Below are the code and all the weights of a small trained network. Each question names an input and a target symbol and asks about switching units off, where a switched-off unit gives its printed mean instead of its output.

import numpy as np


def w(rows, s, z=0):
    codes = np.array(rows[::2]) - 128.0
    scale = np.full(codes.shape[1], s)
    scale[-1] = z or s
    return codes * scale


def norm(h):
    return h / np.sqrt((h * h).mean(-1, keepdims=True) + 1e-5)


def f(y):
    return np.maximum(y, 0)


def softmax(a):
    e = np.exp(a - a.max(-1, keepdims=True))
    return e / e.sum(-1, keepdims=True)


def log_softmax(a):
    a = a - a.max(-1, keepdims=True)
    return a - np.log(np.exp(a).sum(-1, keepdims=True))


def net(x, mask):
    ids = ['δθλξσω'.index(c) for c in x.split()]
    T = len(ids)
    res = E[ids] + P[:T]
    r = norm(res)
    for j in range(3):
        rows = slice(3 * j, 3 * j + 3)
        q, k, v = (r @ M[0][rows].T for M in (Q, K, V))
        z = softmax(np.where(np.tri(T) > 0, q @ k.T / 3**0.5, -1e9)) @ v
        o = O[0][rows]
        res = res + np.where(mask[j], z, o[:, -1]) @ o[:, :-1]
    y = f(norm(res) @ A[0][:, :-1].T + A[0][:, -1])
    res = res + np.where(mask[3:15], y, B[0][:, -1]) @ B[0][:, :-1]
    return log_softmax(norm(res)[-1] @ U[:, :-1].T + U[:, -1])


Q, K, V, O, A, B = {}, {}, {}, {}, {}, {}
E = w([
[102,169,93,206,196],'δ',
[249,211,112,49,195],'θ',
[107,185,216,170,76],'λ',
[120,55,107,233,174],'ξ',
[39,160,125,155,120],'σ',
[7,83,229,97,129],'ω',
],0.015)
P = w([
[222,236,2,13,100],'0',
[63,99,149,110,140],'1',
[72,97,133,109,155],'2',
[97,112,159,96,176],'3',
[52,133,138,124,192],'4',
[71,166,127,121,231],'5',
[55,167,120,127,228],'6',
[65,182,141,140,234],'7',
],0.0068)
Q[0] = w([
[94,155,117,45,27],'H0',
[129,92,37,90,75],'H0',
[64,211,158,131,207],'H0',
[172,75,149,211,130],'H1',
[71,171,196,84,149],'H1',
[135,140,113,239,164],'H1',
[178,71,79,124,12],'H2',
[146,145,63,105,115],'H2',
[86,121,109,188,253],'H2',
],0.016)
K[0] = w([
[110,79,114,159,221],'H0',
[161,75,139,211,95],'H0',
[54,188,114,65,159],'H0',
[175,93,75,187,182],'H1',
[69,226,192,107,108],'H1',
[111,110,103,148,252],'H1',
[77,68,182,112,194],'H2',
[121,160,179,111,179],'H2',
[157,186,146,225,102],'H2',
],0.017)
V[0] = w([
[129,29,195,155,127],'H0',
[63,51,84,27,222],'H0',
[59,210,87,91,36],'H0',
[167,205,140,170,148],'H1',
[93,126,44,9,153],'H1',
[145,169,215,57,50],'H1',
[231,109,140,182,53],'H2',
[198,58,248,171,181],'H2',
[104,45,28,146,191],'H2',
],0.013)
O[0] = w([
[131,170,218,144,138,85],'H0',
[135,28,196,146,111,202],'H0',
[100,135,55,196,33,253],'H0',
[75,195,162,167,186,137],'H1',
[138,28,198,117,31,114],'H1',
[174,185,136,197,96,187],'H1',
[136,114,118,157,210,73],'H2',
[116,39,113,204,110,35],'H2',
[5,127,38,78,125,50],'H2',
],0.012,0.015)
A[0] = w([
[133,137,100,164,71,72],'N0',
[111,199,68,142,181,77],'N1',
[145,92,81,142,133,53],'N2',
[144,83,190,48,123,64],'N3',
[137,167,81,136,30,62],'N4',
[71,154,70,85,126,170],'N5',
[209,127,63,52,110,169],'N6',
[133,136,117,252,144,94],'N7',
[227,96,93,78,136,101],'N8',
[71,97,110,154,134,253],'N9',
[79,185,152,44,126,96],'N10',
[162,78,62,115,121,95],'N11',
],0.015,0.0023)
B[0] = w([
[128,164,61,171,161,204],'N0',
[84,147,241,178,242,192],'N1',
[191,160,100,88,112,137],'N2',
[162,28,123,149,141,161],'N3',
[87,152,35,120,202,254],'N4',
[122,112,247,127,23,206],'N5',
[174,61,189,105,193,176],'N6',
[27,76,52,226,154,238],'N7',
[218,122,172,99,216,141],'N8',
[133,130,123,188,228,170],'N9',
[167,156,145,185,21,178],'N10',
[168,157,86,83,189,145],'N11',
],0.015,0.0092)
U = w([
[96,136,235,127,70,153],'δ',
[99,65,121,61,221,132],'θ',
[160,178,139,197,190,171],'λ',
[2,84,161,79,189,4],'ξ',
[80,210,59,137,111,72],'σ',
[90,56,88,183,51,138],'ω',
],0.0081,0.0026)

Each question gives the input, a string of symbols that net reads in full, and the target symbol t.
The units are the heads (3 rows each of Q, K, V and O) and the neurons (one row each of A and B). Each row of codes is followed by its name. A weight is (code - 128) times the scale printed after its matrix; where a second scale follows, it is the last column's (O, A, B and U).
mask holds one flag per unit, heads first, then neurons. A switched-off unit (its flag False) gives its mean, the last column of its rows in O or B, instead of its output. The means were averaged over made-up inputs and are rounded, as every weight is.
A unit's drop is (log p(t) with every unit on - log p(t) with that unit switched off) / (log p(t) with every unit on - log p(t) with every unit switched off).
The circuit of an input: a set's keep is (log p(t) with only the set's units on - log p(t) with every unit switched off) / (log p(t) with every unit on - log p(t) with every unit switched off). Starting from the 12 units with the biggest drops (on a tie, the unit counted first), units are removed one at a time, each time the one whose removal leaves the highest keep (on an exact tie, the one counted first), for as long as the keep stays at least 0.8.
units of the circuit, in order: the units of the circuit, biggest drop first
top k neurons: the k neurons with the biggest drops, biggest first
heads that matter: for each layer, one digit per head in row order, 1 if its drop is at least 0.15 and else 0, layers parted by /
drop when u is switched off: that unit's drop, to one decimal
input σ ω ω ω ω, target σ: top 2 neurons	N4; N0
input ω θ ω ω δ ω σ ω, target ω: heads that matter	011
input θ ω θ, target θ: heads that matter	000
input ω ξ δ δ σ ξ, target ξ: heads that matter	011
input δ θ ω ω ω ω λ, target δ: heads that matter	101
input σ λ ω ω ω, target σ: heads that matter	101
input θ σ σ ω ξ, target ξ: units of the circuit, in order	H1
input δ ω θ ω ξ ω δ, target δ: top 4 neurons	N10; N5; N4; N7
input λ λ ω, target λ: heads that matter	011
input θ ω δ ω ξ, target θ: heads that matter	110
input ξ ω σ ω σ ω δ, target ξ: heads that matter	011
input δ δ λ σ λ ξ, target δ: heads that matter	110
input λ θ λ ω, target λ: drop when H2 is switched off	0.3
input σ δ ω ω σ, target σ: drop when H2 is switched off	0.3
input θ ω λ ω ω ξ, target θ: drop when N6 is switched off	0.0
input ω ω δ θ ω δ δ ω, target ω: top neuron	N1
